Each row was made from one small tree. The marks that hang from a mark follow it in brackets, in alphabetical order. Every link used is in the known rows. Write each row's tree.
Each row is shifted at random along 6 fixed directions that mean nothing.
Known rows
dokub{kodukeb{zogo{bulof{vemat}}} logitok{tibu} sosi}: [  38  -35 -101 -270 -114   52 -261 -127  429 -246  311 -520  275  263
  -86 -313  150  320    4  130   51  152 -127 -478  -31 -337  162 -381
 -109 -173  340 -441   50  182   13  417   41 -309 -149 -186  124  231
  -32 -467  129   89 -166 -168 -150  148  323   98  180   74   90  165
 -254]
dokub{kodukeb logitok{bulof vemat} sosi{nugi}}: [ 124  -17  -91 -223 -342 -233 -285   30   39 -840  -42  -41  122 -470
 -140   13 -199  -64  -59 -110  -53 -167  527  -73   77  196    5  108
  186  -63  -70 -248 -141  170  -96  -23 -108  -26 -289   84  350  -72
 -297 -495 -104 -153  540 -137  -56 -211  109  212  190  169 -299  104
  -80]
kodukeb{zogo{bulof{vemat{logitok{sosi{nugi} zise}}}}}: [ 164  -46 -116  231   -3   65  -83 -147 -178  -65 -116   99  -46   89
  -29   68  115   -4 -267   54 -137  171   56  287  -59   74  129   50
 -246 -441 -249  233   47 -129  -82 -159   32  355  330  116 -103  -20
  191  324  230  -71  258  325  379  126   67  124  126 -111  112 -126
  261]
bulof{logitok{sosi tibu{nugi zuto{bemod}} vemat zise}}: [ 137 -157  267  470  391 -253  -52    0  -45 -117  -73  154 -189   49
  -80  159  288  311  -55  -97 -189  219  105  132  -65  116 -268  541
   27  138 -240  185  199 -190  -98 -350  277   27   57  150    1 -100
   10  319 -121 -174  333 -111  275   -6  506  490 -150  -80  109 -205
  144]
sosi{nugi{dokub tibu} zogo{bulof{vemat{bemod}} kodukeb}}: [   4  -88 -160  349 -127  203   21   31 -147  109 -171   63  -87   32
  164   75 -338 -205 -281  241 -148  170  118  208   58   10  -11   60
 -147 -116  -25  414   -8 -120  259  -18  -44  150  138  -48   32 -137
  110 -100   75  176 -225  136  117 -253 -286  -68  107 -221   37 -111
  288]
zuto{bemod tibu zise}: [ -74 -379  309 -158  -81   38  158  103  270  210  192  122 -397   64
  165  -73  195  363  244 -218  278  191 -218 -415  -24 -199   98   57
    8  308   79 -106  -25   95 -211  175  -10  -70 -259 -420 -152  403
   32  367  -27  -18 -272  128   28   27   79  -75 -137 -169  222 -189
 -254]
sosi{nugi{dokub tibu} zogo{bulof{vemat}}}: [  48  110   -4  -30  279 -165  247  286  -66 -240 -286  161  -41   31
 -142  354 -294   87  125  -55 -331  -63  348 -102   61 -109   68   56
  -79  -80  -58  176   59   12   57    1 -314 -222  -72  205  158 -236
   47 -114 -271  186  -53  -71  154 -237 -125   96 -118  376 -181   56
 -168]
zuto{tibu{bemod{sosi} nida}}: [-356  -49   79 -232 -135  220   15    8   15 -213 -386  195   24   57
  -69 -115  -84 -178  197  199  271 -264  -15 -170   67  473    8  387
  376  -61  -86  -38 -100 -273  -14 -187  -76   -8  -32   56 -114    5
   67 -179    4  106   94 -107 -255   70 -129 -221  -58  -73 -292    8
  144]
kodukeb{zogo{bulof{logitok{zise} vemat{bemod{nida} sosi}}}}: [-130  202  110  267  146  -20   94   96  -98 -200 -110   71  -31  -35
  204   31  100  140 -495  119  -84   26  121  119   78 -155  -12   46
  -83  -39 -160  -41 -274 -121   60  -69   20   75   28  533 -133  -89
 -118  183 -113  -47   83  -27  293   67   -3   63  -39  119    0  -18
   25]
sosi{nugi{dokub nida{zise zogo}}}: [-356   38 -128 -684 -418   47  213   -5  228  147   76   20  105 -175
  -28   19 -235 -321  503   39  105 -361  -41  -68  -69   55  245 -195
  -94   67  182 -130  128   60 -323  213 -338   86   40 -271   69 -106
  187 -136 -176  301 -208  104 -384   80 -410 -182  -92  107  -77  -83
  -72]
bemod{nida{dokub{logitok} kodukeb{zogo}} sosi{nugi}}: [-149 -117  -79  230   51  105  239  205  168   65  -25  247  118 -112
  250   71  -34 -277 -183  -62   77   35  358   55  251   56  178   33
  -86  303  301  -64 -201  133  111   65 -208  -73  -20  133   34  -38
  124  139 -116   47 -132   26  -11   24   61   85  121  142  -62 -319
 -187]
vemat{logitok{bulof tibu zise{kodukeb}} sosi}: [ 289  -49  -24  258   44 -258 -239 -112 -196  -91  307 -206  -44  -70
 -111 -145 -108  131   13 -142  115  -23   23  156 -118  -27 -201   -8
   18  -27 -188 -231  -42   49 -129 -254  208  208  120  172  -15    3
   72  253   36 -152  135  173  425  -78  108   47   91   69  111  295
  228]
tibu{nugi{nida{dokub zise}} zuto{bemod sosi}}: [-527   87   14 -568    2   -8  -89  249   65   37   24  181  -16 -274
   44   29 -233 -229  637  111  161 -155  -80 -288  276  347  283   37
   95  221 -165 -284   56  113 -275   93  -72  -73 -137  -72   39 -131
  -33 -204 -168  327  215 -211 -378  173  -70 -170    6   61 -320  183
   12]
kodukeb{zogo{bulof{logitok{vemat}}}}: [ 261  205   89  -91 -111  -42  290 -189  104  -67 -312  133    8  144
 -148  100  373  283 -224 -254 -202 -115 -123    6 -181 -143  -66   42
   -3 -210  302  138  -85 -309  -16  133 -303 -272   47  -92  -72  128
  -15  441  -16 -323  121 -141  120  -97  -18  111 -410   81  208 -294
 -425]
bemod{logitok nida{zogo}}: [-117  205  -79  139  370  330  298   48  -68  241 -421  456  168   48
  -36  203  293 -487 -181 -218  145 -106   87  243   -2  -14  -69    4
  145 -268 -452  128  -86 -112    8 -303  -97  -31  338  566  -87 -153
  102  278  -54 -209  170  130 -209   49  -84    9 -201  -25 -116 -197
   24]
vemat{sosi{nugi{dokub nida tibu{zuto}} zogo}}: [-410  134   31   34 -104 -211  405  557 -307  231  -45 -141 -195  -35
  -89  178 -407   58  177  -93 -159 -208  186 -146  180  174   88  112
   65  190  384  -87  221   17  -86  101 -297 -124  -82  152  246 -253
   82 -103 -325  289 -307 -333 -206  144 -108  186  -40  475  -65  197
 -203]
zise{kodukeb{zogo{bulof{vemat{sosi}}}}}: [ 274  154  145  207   19   75  -18 -173  -21   92 -219  197  -97  -36
  327    8   43   48 -324 -208   10  -22   82   35   21 -106  -11   40
 -101   -6  440  234 -316  -58   78   74 -173  271  -35 -138   12  156
  162  289   39 -174   32   15  344 -161  -41  -91  -10 -137  112 -305
  -86]
vemat{sosi{zogo{kodukeb}}}: [-407  127 -302 -175  357  199   76   15 -149  246  -97   11  103  228
  -41   42   83  128  131   24  176   26 -176 -346   43 -151  148 -471
   79 -323 -361 -188  147  124 -167   75   29 -434   66  502 -107  105
   44 -108   22 -101  -89 -133 -121  104  209 -177 -247  348   42  298
  -70]
bemod{logitok nida{nugi{dokub} zise{kodukeb}} sosi}: [-440   85 -368 -624 -124  146  286 -128  488   76  110  -52  580  349
 -179  -85  144 -243  622   41  338 -141 -325 -291 -139  -13   81 -336
   11  -39 -106  -78  -72  150 -199 -120  -78 -147  318  132  -41   -9
 -190 -468  -21  226 -397  287   84  160 -141 -294 -344  214  -38  168
 -159]
zise{kodukeb{zogo{bulof{logitok vemat}}}}: [ 227  172    3   98  -91  118   66 -118  141  -96 -274 -105   99  114
  -62 -194  208   31 -153  116 -138 -199  -53  -46   14   43   34   54
  -19 -285  186 -126 -137  -48  147  186 -270  117  -15 -105  -36  133
  -52  -29  150   15    1 -158   70  -20  -69  -51 -295  -56   36 -118
 -154]
dokub{kodukeb{zogo{bulof}}}: [ 145   59   -6  327   40  286  115  -69 -113  506  -84   44 -125  114
   18  -14  299 -107 -467 -125   98  124 -149   54   43 -136   52 -101
   17  -91  234  142   79   39  265  149   14   -1  -63   29 -120  140
  357  303  170 -292  -66  -81   32  -57  110   -7   41 -198  181 -133
  -10]
nida{kodukeb nugi{tibu{bemod{logitok}}} zise}: [ -14  100 -212 -235  189   61  142   44  -14  -78  285 -201  263  -67
  -99 -260  -22 -173  343  489   46 -200 -200   -5   48  104   76 -232
  124   80  -97 -148  405  112  110  -92   99  -53  -80  270 -122 -177
 -117 -680 -114  291 -100  -29 -443  170   11  -34  169  -51  -82  184
  139]
sosi{nugi{nida} zogo{bulof{vemat{bemod logitok}}}}: [ -90   39   48  261 -360 -161   72  518 -228   71  188 -326 -149 -157
    8 -101 -120  226 -249   93 -294  207   61   33  145 -104  106  -43
  -85  221  261    2  112  176   16  207 -314  236 -277  -54   58    4
 -223  137  -10  215 -256  -62  -20  128 -263   -7   -7  179  120  205
  -66]
bulof{logitok{vemat zise}}: [ -48  -58  280   61 -254 -197   46   32  171  -93  306 -320 -208 -377
 -185 -235  204  263 -108  211 -233 -372   57   76  -20   87   43  124
   86  103  107 -221   56  213    3   31   86  307 -432 -211  -28   81
 -259 -134 -125  100 -102  -65  -26   75  -62  218  -97  -12   44 -154
 -262]
vemat{bemod logitok{bulof sosi{nugi{nida{dokub}}}}}: [ -31   47 -421 -265 -293  -97  -28  -72 -325  186  108  -53  197  382
 -280  217  148  -57  178 -204  227  575 -433  239 -218  137  -60   -9
 -331 -231  -33   20   76 -444 -267 -170  -21 -144  490  151   83   19
 -115  401  354 -363 -147 -124  108  180 -129  -86 -180   63  328  270
  177]
zise{kodukeb{zogo{bulof{logitok{vemat{sosi}}}}}}: [ 108  265 -191  235  455  210    1  -57 -358  427   21 -225   93  593
 -107   19  603  353 -188  -52    5  167 -294  -81  -37 -379  -59 -429
 -120 -328  -29  138  203   47  135  194   54 -194   71  326  -92   36
  -15  234  143 -315 -305 -218   95  109  244    3 -193  155  389  220
 -114]
kodukeb{zogo{bulof{logitok{sosi tibu{nugi} vemat zise}}}}: [ 100 -148  -64  -75   43  -62 -295 -319  273  108  213 -390   78  451
 -176 -118  280  345  111  271 -242  275 -274   21 -315 -193   57  -98
 -146 -185 -164   46  278  -47  -92   69  338  -83  249 -337 -175   64
  113  170  217  138 -103  174  107  243  318  175  131  -79  200  112
  159]
kodukeb{zogo{bulof{logitok{sosi tibu} vemat}}}: [ 198   -9   81  -47  512  -55 -168 -116  258  -39   97 -170  158  371
  -57   41  219  275    4  102 -134  304  -63 -195  -83 -333   53 -278
 -220 -218 -128 -188  118   16   42  151  222 -270   18  -19  -36  158
  -67   -9  110   52  -37   28   67  215  360  104   85   86   82   40
 -122]
nugi{kodukeb{zogo} nida{zise} tibu}: [  95 -189  -13 -258  422   91  150 -404  -17  613   93  365 -121   45
  612  328  -42  -31  202 -329  120  111    5   73 -191 -587  -85 -274
 -250  308  144  218   65  124  -65  145  227  -75  298 -111   95 -101
  412  271 -144 -194 -147  203 -130 -214  258  -22  292 -136  -11 -332
   37]
zuto{zise{kodukeb{zogo}}}: [  54 -178  235  170 -206   89   41  -57  369  379   63   69 -352 -238
  311 -163   59  127 -123 -159  114  -77   20 -127    4    3   98   74
   77  337  390 -139 -148  267  -29  211  -71  334 -221 -480  -38  292
  253  238   19   41  -95   79   96 -102   75  -40   33 -253   64 -297
 -156]
tibu{nugi{dokub{logitok} nida}}: [ -59 -104   32 -285   99   -6  -60 -220  -96   94 -228  293   46   54
  138  375  -45 -344  389 -458    1  -42  133  264 -171   68  -75  227
  -25  -36  -38  218  -84   -4 -186 -143    6  -70  409 -257  315 -264
   41 -120   51  -77  308   99 -355 -147 -177 -128    7   15 -280 -159
  -49]
zuto{bemod{logitok{bulof{vemat}} sosi} tibu}: [-145 -164  239  256  107   25  253  382  131 -105  142 -179  -77   63
 -139 -171  256  205 -118  225    8  195  -19 -204  215  -56   19  240
   47  103   49  -82 -128 -130  121   20   31   59 -318  157   91  265
 -476  144  -81  110 -223 -113  188  154   72  145 -202   12  181  -17
 -231]
logitok{tibu vemat{bemod{sosi{nugi}}}}: [ -55  -78   42 -268  105   -5 -192  -47 -179 -537 -180  213  130 -133
 -156 -100 -200  -39  215   32   43  -85  230  -97  -34  146  -59  159
  195    1 -530  103 -109 -160 -105 -189  182 -258   16  218  -44 -125
  -25 -202  -27   82  199  227   67 -116   39  -56 -137   86 -147  165
  271]
vemat{bulof logitok sosi}: [-169  284  -84 -360 -405 -118 -125  212 -298 -277  185 -411   29 -128
 -444 -334 -135  -32  152   73  116 -546 -174  -49  146  332   51 -359
  252 -342 -103 -448  -88    0 -171   88  -72    0 -114   16  -38   50
 -242 -296   96  207  264    0 -193  357 -264 -176   19  271 -139  638
  -82]
zogo{bulof{logitok{sosi tibu{nugi} vemat zise}} kodukeb}: [ 105 -187   -2  272 -235  -47 -232 -205  232 -108   65 -204   27  -16
 -253 -163  -86  -37 -191  519 -330 -114   21  287  -49  209  -23  333
   86 -206 -244  130   94  -83   88 -202  261  174  114 -223 -219   23
  -73    0  112  127   94    5  293   -1   12  263  242 -287    6 -115
  232]
zogo{bulof{vemat{bemod logitok sosi{nugi{nida}}}} kodukeb}: [-222  150 -164 -223 -853 -112  129  155 -170 -253   71 -306   78  -14
 -162 -243 -274  179    4  173  -78  -66 -284 -116   61   84  106    2
    5  -81  361  -40 -161 -241 -181  148 -382  -82   72  -52 -143  109
 -363  -85   99   32 -180 -239  208  135 -398 -148 -235  184  179  215
  -70]
bemod{nida sosi{nugi zogo{bulof}}}: [-147 -104  100  258 -212  132  145  312  163  204 -169  232 -135 -218
  247   46 -240 -355 -394  -38  -46   41  255  130  119   97  211   39
   66  184  -43  186 -149  221  174 -115 -142  328 -173  -86  -72  133
  124  347    7  193 -112  422  253   58 -207  -64  304  -27 -117 -211
    5]
kodukeb{zogo{bulof{vemat{bemod}}}}: [ -78  195  -91  -82   84  295 -186  -46 -182  181   48 -230   65  249
  -94 -213  295  103 -122  274   59  227 -387 -151   -8 -127  149 -266
  -49 -249 -176   41  105  -33  162  264  142  -46  -42   87 -136   43
   59  -86  279   49 -198  -82 -176  181  -22 -197  -76  -98  149  320
  148]
zogo{bulof{vemat{bemod logitok}} kodukeb}: [  83  -64   62   68   -8  -59 -441  -41   54   34  504 -272  -78 -202
  264 -159  -56  260  -29   27   -5  240 -190 -182  -12 -323   -3 -528
  -10  155   17  -55  -63  384   63  133  229   66 -292 -338  -81  120
 -260 -331  152   43   28  341   48  -53   -1 -223  285 -101  -61  195
   41]
vemat{bemod logitok{bulof sosi}}: [  39   29   54 -148 -251 -392 -243  155   77 -305  396 -291  -39 -275
 -220  -28 -156  296   39 -112   20  203  -68 -128  -40  158  -72  -86
   75  205   45 -395  -65   -8 -202  -30  153  -77 -324 -123  141  187
 -418  -64   73  -47  265  -44   13  153   64    2   84  170  -52  422
  -83]
sosi{nugi{kodukeb tibu{bemod}} zogo{bulof{vemat}}}: [ -60  -74 -172 -174   43  -37 -435    3 -103 -259 -107 -144  -75 -108
  284 -106 -521    8  301  321 -181  -44   96 -126   -3  167  157 -197
   22  -89 -319   42  117  233  135  -39  -48  248  -60 -347  189 -164
  104 -563   77  487   12  277 -280  -76  -58 -191  374 -111 -447  226
  364]
kodukeb{zogo{bulof{logitok{zise} vemat{sosi}}}}: [ 120  104  244  272  -19  -40  208 -122   13  -97 -171   80 -166 -147
  199  -35  125   74 -523   47 -192 -239  125  295   33   -9   56  161
 -167 -231  249   23 -242 -217   52  -61  -87  354   20   98  -25   92
    4  309  -59  -82  191   11  358   -2  -97  150    8  -89  114 -460
 -141]
zise{kodukeb{zogo{bulof{logitok vemat{sosi{nugi}}}}}}: [ 409   32  141  701   84  155  202   13 -230  179 -320  114 -142  127
  295   15  204 -138 -637  -92 -162   58  192  384  125  -82  -51  175
 -222 -140  352  353 -130  -65  304    3 -203  446   91   80  -22  121
   67  364  138 -193  -41   -2  419  -44  -20  100   11 -177  318 -455
   88]
nugi{dokub{logitok{bulof}}}: [ 207  -11   44   38  225 -122   65 -162   20  149   64  108  -14  154
  -75  396  244   31  -21 -532   85  226  -63  164 -192 -163 -187   16
 -134  -35   92  109  -17  -65   16 -105   74 -132  115   17  324   11
  -87  230   37 -437  116  -84   99 -189   22   70  -98   87  129 -126
 -276]
dokub{logitok{bulof{vemat{bemod}} sosi{nugi{tibu}} zise}}: [ 345 -275   13  -52 -266 -256 -185 -412  134 -578   87   87  -60 -117
  159  145 -196  148  -83  -68  -85  389  189  324 -300   23 -117  425
 -328   65  -60  126 -195 -393 -142 -326  273  268  241  -64  210   33
 -238  104  177 -190  230  183  515 -122  106  243  195 -244  104 -314
  285]
bemod{nida{dokub{logitok{tibu}} kodukeb{zogo}}}: [ -64  -53 -363 -145  215  275 -242 -223   68  244  186 -107  411  388
    7 -166  187 -290  253  110  302  160 -153  -80  -44 -133  121 -394
 -126 -157 -221 -258   79  154   50  174  136 -335  362    1 -142 -126
  345  -54  192   91 -325  123 -553  212  103 -168   86  -40   17  198
   81]
zogo{bulof{vemat{bemod logitok{tibu}}} kodukeb}: [  83  112  -12  149 -271  -72  -16  141   -1 -273  186 -343  124   23
 -435 -333  -86  278 -131  310 -133  -56 -237 -197  106  -35  -77   12
  173 -106   33 -133  -13 -131  109   94  -91 -281 -111  121 -235   93
 -222 -151   51   50  -97 -277  183   -7 -117   30 -216   73  137  334
  -37]
bemod{logitok{tibu vemat} nida{zise}}: [-193    1   41 -554 -351 -117  -91 -128  497 -415  209 -187  311 -189
 -232 -276  -55  -30  364  188  -83 -445  -22 -244 -180  -95   49 -148
  294   96 -183 -198 -115  203 -174    9    2 -196  -84 -197 -181   -6
 -213 -354 -196  350  -41  335 -258  169 -138  -55  -83   51 -181  228
 -176]
logitok{tibu{nugi zuto} zise}: [ 167 -142  349  130  349 -343   24  -36  233  125  107   71 -241  -50
   54  122   43  332  259 -347 -114   87  -60 -160 -207 -209 -152  252
  198  446   56   15  187  187 -125 -169  183 -185  -34  -12 -101  -18
  291  120 -186 -107  181   30  321 -151  457  286  -62  173  -39  -70
   51]
zise{kodukeb{zogo{bulof{logitok{tibu} vemat{bemod sosi}}}}}: [ 291  119  203  646    0   -5  216  140  -26  108   42 -329  -28  301
  -22 -258  234  376 -605  122 -144  154 -112   39  113 -227 -198  188
 -143  121  605    9  -95 -261  285  202 -109   13 -118  150  -70  250
 -112  318   41  -96 -408 -446  377   38   71  169 -240  -41  536  -87
 -103]
zise{kodukeb{zogo{bulof{logitok{tibu vemat{bemod}}}}}}: [ 325    6   22  124 -102   20 -380 -181  -21 -301  -60 -168  113  -21
    5 -290  -49  107 -140   91 -121  -93   96  -14  -88    9 -175    6
  113  -24  -63  -81 -128  -75   97  162   -8  -36  -27 -279  -66  -15
   20    5  138  115  102  161  -88 -169  -47 -110  -56 -184   -1  157
  140]
bulof{logitok{sosi{nugi} vemat}}: [-269  -39 -219 -298   60   88 -287  102 -102   67  379 -637  167  342
 -496 -226  368  140  361  463  -54  115 -282 -218  -21   67  253 -433
  -53 -360 -532 -242  506  360  -13  163  355  -74 -182  -38  -77   67
 -370 -589  302  241 -381  -44 -417  597  192   13   16  151  115  529
   82]

Which tree is each row?
[-249  -14 -163  -51   28  138  -58   73  154  460   23  -85  100  177
   80  151  103 -390  202   64  240  129  -90   96   20   82  -47   -6
  -20  179  201   55  192  301   25   45  217   89  -12 -119   74 -138
  112 -384  -98  -55 -186 -333 -476  -23    0 -124  229   -8 -134   57
   90] | tibu{nida{kodukeb} nugi{dokub{sosi}}}
[ -53   82  -81 -264  129 -119 -653   21 -322 -124  494 -551    7  145
 -120 -343  -90  181  359   65  255  -41 -381 -112  -85   59  -80 -664
  153 -189 -314 -408  168  143 -103    1  334  -45   -8 -138  -36    6
  -30 -441  231  289  193  368 -304  393   99 -274  359  108 -113  809
  273] | vemat{bulof logitok{tibu{bemod}} sosi}
[ -55  -50  111  222  -67 -182  304  133    2   20   72 -166 -185   36
 -184  136 -120  290    1 -112 -146 -214  -36   43   56  245 -217  423
   63  225  600   56   65 -184  204  -65 -162  -94 -106 -165  421  -52
 -116 -240 -172  -19 -220 -594 -173 -154  -43  278  -94   29    5 -153
 -360] | nugi{dokub{logitok} kodukeb tibu{bemod}}
[ -10   82  -57 -281   58 -125 -368 -158 -174 -259   48   18   48  161
   62   84    1  137  159   23  154    4  -78   30 -161 -186 -205 -236
  104  190 -159  239  171  -58 -102  -71   81  -16   40  197 -187 -174
  143   -2 -153  -78  161  101  147    3  129 -117  203   91   39  335
  371] | logitok{tibu{bemod nida{zise}} vemat{bulof sosi{nugi}}}
[-225  -92  -96  -54  415  -40  -76  225 -302   38  -95   91  -32 -100
  -97  251 -255 -264  349  -96    6 -213  261  -67  184  158   15  -70
  111  -35 -525   22  132  423   47  -46   61  -67  -26  133  226 -268
   69 -475 -120  114   53    4 -269 -193  -30 -108   21  241 -378  288
  114] | sosi{nugi{dokub kodukeb}}
[  40   18 -218 -577 -316  164  128 -515  239   57  -98  212  212   17
  113  -56  -93 -384  385  102  284 -312 -188   58 -225  -13  -12  -66
   -6   53  106   -8   20 -117 -111  -26   86  -46  182 -142 -252  -72
  226 -102  -66 -130  -55   -6 -296  -98 -160 -255   49 -250  -88 -185
  142] | nugi{tibu{nida{kodukeb zise}}}
[ 151   96  129   64  348  -62 -233   41 -210  -10  184  -88  -43  -29
    1   81  263  238 -152  -85 -112  121  -62   19  -53 -256 -132 -265
   19   31 -253   68   78  156  138   13  231 -131 -303   70   -1  -32
 -309  -79   28 -181   63   48  -62  -89   15  -37   57    8   14  154
  -77] | zogo{bulof{logitok{vemat{bemod}}}}
[-138  153  -95 -198 -554  220  -44  -76  181  -26   10 -290  103  -66
 -341 -399  -29 -134  -32  536  -36 -319 -352 -163   96  247  256  -15
  165 -371   12  -84  -32   16  177  173 -110  117 -172 -231 -227  192
 -125 -346  214  170 -220 -235  -23  116 -344 -148 -105 -175   -8   82
  -72] | zogo{bulof{vemat} kodukeb}
[ 222   45  341  335  433 -118  213  294   78  136   37   16 -216 -138
   78  182  168  207 -383 -206 -273  -10  175  -42  127 -285   21 -114
   48  200  233 -165   73  219  201  231 -109 -174 -398   88  -12  125
  -46  242 -143  -92  146 -104   72  -44  170  166   95  233   11 -106
 -398] | kodukeb{zogo{bulof{logitok}}}
[ -15   95  197  393 -653  -16  204  196  -70  -39  106 -275 -113 -200
 -396 -336  144   31 -524  292  -88  -89 -110  288  198  508  -57  496
  -16  -75  476   42 -117 -329  107 -105  -15  456 -232 -100   30  243
 -351   17  158   10 -135 -414  -12  331 -269  205 -172 -293  293 -146
  -61] | bulof{vemat{bemod logitok{sosi}}}
[  22 -476  270   -6  294  185 -113  241  -70   67   45  298 -351  -55
  326   79  -91  -80  228 -193  262  400  220 -214  192 -132  142  -20
  -81  268 -459   36   34  290  -88  125  216   58 -197 -245 -134  243
  -19  205   77   80  -37  428 -100   76  155 -186  134 -147   51 -150
  157] | zuto{bemod sosi{nugi} tibu}
[-189 -118  -76 -283 -109   55  301    9  195  296  -17  134   -1   -8
  314   11  -67    0  225 -122  143  148  -14 -190  -38 -152  197  -89
 -124  372  394 -131  -26   69 -191  289 -111 -165   18 -139  -34  143
  163  196  -85  -19 -252   16  -31   25  146 -102 -142  205   52 -278
 -194] | bemod{sosi{nugi{nida{kodukeb{zogo}}}}}
[-171   74 -168 -421 -513  -11 -639 -330  157 -342  154 -315  251  -70
 -339 -298 -121 -175  184  676  132 -113 -207   60 -152  502   18  114
  209 -117 -288  -82  208 -188   -8 -146  277  331  -80 -241  -84  -99
   10 -273  106  226  102 -111 -348  268 -116 -120  347 -354 -139  423
  465] | logitok{bulof sosi tibu{bemod nida{zise}} vemat}
[-194  117 -193 -294  -99   69  544  -73  -24  636 -109  108   12  293
 -123  246  -46  -57  325 -193  148 -126 -222   59  -96  -76 -126   76
 -199   10  393  135   75 -339 -103   73 -213 -148  386  -98  243 -165
  257  259 -193 -146 -583 -460 -252 -146 -219   73 -322   40  106 -289
 -230] | nugi{dokub kodukeb nida{zogo} tibu}
[-153 -157   12  692   32 -102  238  164  219  174 -305  147 -204   42
  145  152  193  279 -218 -258 -157  260   31   34  -39  289 -165  630
   62  250  228   90   25 -155 -225 -315 -190  256   98  126  141  187
  -16  507  -39 -120  224 -123  412  -77  370  302 -439  -63  159 -284
  -33] | tibu{nugi zuto{bemod{logitok{sosi{zogo} zise{kodukeb}}}}}
[-202  134 -125 -104  112  -26  162   92  325   63  269 -381  178  373
 -219  -20  357  649   47   81 -105  339 -587 -523 -106 -522   -6 -334
   33   54  155 -117   56   35    5  221  -41 -604 -166  272 -152  297
 -538 -216   30 -185 -369 -355  303  -15  165  -34 -491  296  283  266
 -405] | zogo{bulof{vemat{bemod{logitok}}} kodukeb}
[-434   49 -204   17  -17  194   37  333 -276   29 -452  458   -6  -64
  -49  108 -214 -522  184  -33  325  -51   72  -75  409  623  107  273
  109 -107 -638   10 -125  -13   24 -206 -153   69  220  266    2 -167
  113   82    3   14   78 -186 -144   45  -93 -105 -205  -66 -259   48
  235] | tibu{zuto{bemod{nida{dokub}} sosi{nugi{kodukeb}}}}
[-165   50  -20 -182 -152   43    9   -6  223   82  137  206   13 -286
  299 -116   -9 -186  230  -50  340  -99 -187 -278   34   55   53 -152
  131  397  -18 -174   -2  275  -95   43   10   36 -255  -93 -195   36
  121  -40 -177   -9   45  124 -261   64   71 -158  -48 -131 -124  -43
  -26] | tibu{zuto{bemod{nida{kodukeb zise}}}}
[  52 -218 -220  198  174 -117  132   95   90  109  166 -134  -44  204
    6  335 -162  198   51 -169 -154  373  145  -71  -79 -346  -34 -196
 -134  103   32   -3  238  133   55  123  -51 -342   96   97  236  -61
  -41   27  -44  -52 -171  -32  136 -180  213  179   63  330  116  101
 -127] | sosi{nugi{dokub{logitok{bulof}} tibu} zogo{kodukeb}}
[ 104  146  -35 -462  301  -74  261   -7 -218 -187 -193  316  161   29
 -327  255 -144 -258  488 -160   90 -189  142  -16  -14  125  -40   57
   45 -141 -297   98  110 -125  -57 -167  -34 -319  218  252   44 -353
  130 -333 -141   22   57  -34 -138 -129 -134  -31 -148  255 -209   95
  -33] | nida{nugi{dokub tibu}}
[ 157   54   37  -15 -129   16  462 -228  -28    5 -399  400  -68  -23
 -175  245  -77 -238  -24 -373  111 -286  127  169  -82  180 -226  430
   29 -100  362  196 -212 -390   38 -234 -114 -218  194   45  128  -90
  226  -11 -133 -330   84 -225   57 -365 -124   97 -335  -99  -53 -407
 -164] | nugi{dokub{kodukeb} tibu}
[ 145   44 -391 -172  379  289   89 -122 -381  399  -43  372  169   88
  271  255 -182 -560  129  159   59   -5   81  293   61 -222  186 -280
 -289 -104 -132  205  229   -7  114  113  -43 -127  336  295 -147 -374
  538  208  -62   -9 -139  124 -174 -170 -141 -117  441 -101  -49  -53
  286] | sosi{nugi{nida{dokub kodukeb{zogo{bulof}} zise} tibu}}
[ 175   89   72  152  410  -38 -316  139 -249 -129  245 -261   60  111
 -103 -164   69  305  -61   78 -102  228  -38 -185   52 -329  -37 -351
   15  -53 -250 -113  111  108   92  189  162 -250  -79  173 -103 -112
   46  -68   66  140   84  134 -104   87  171  -45  100  143   11  510
  142] | kodukeb{zogo{bulof{vemat{bemod logitok{tibu}}}}}
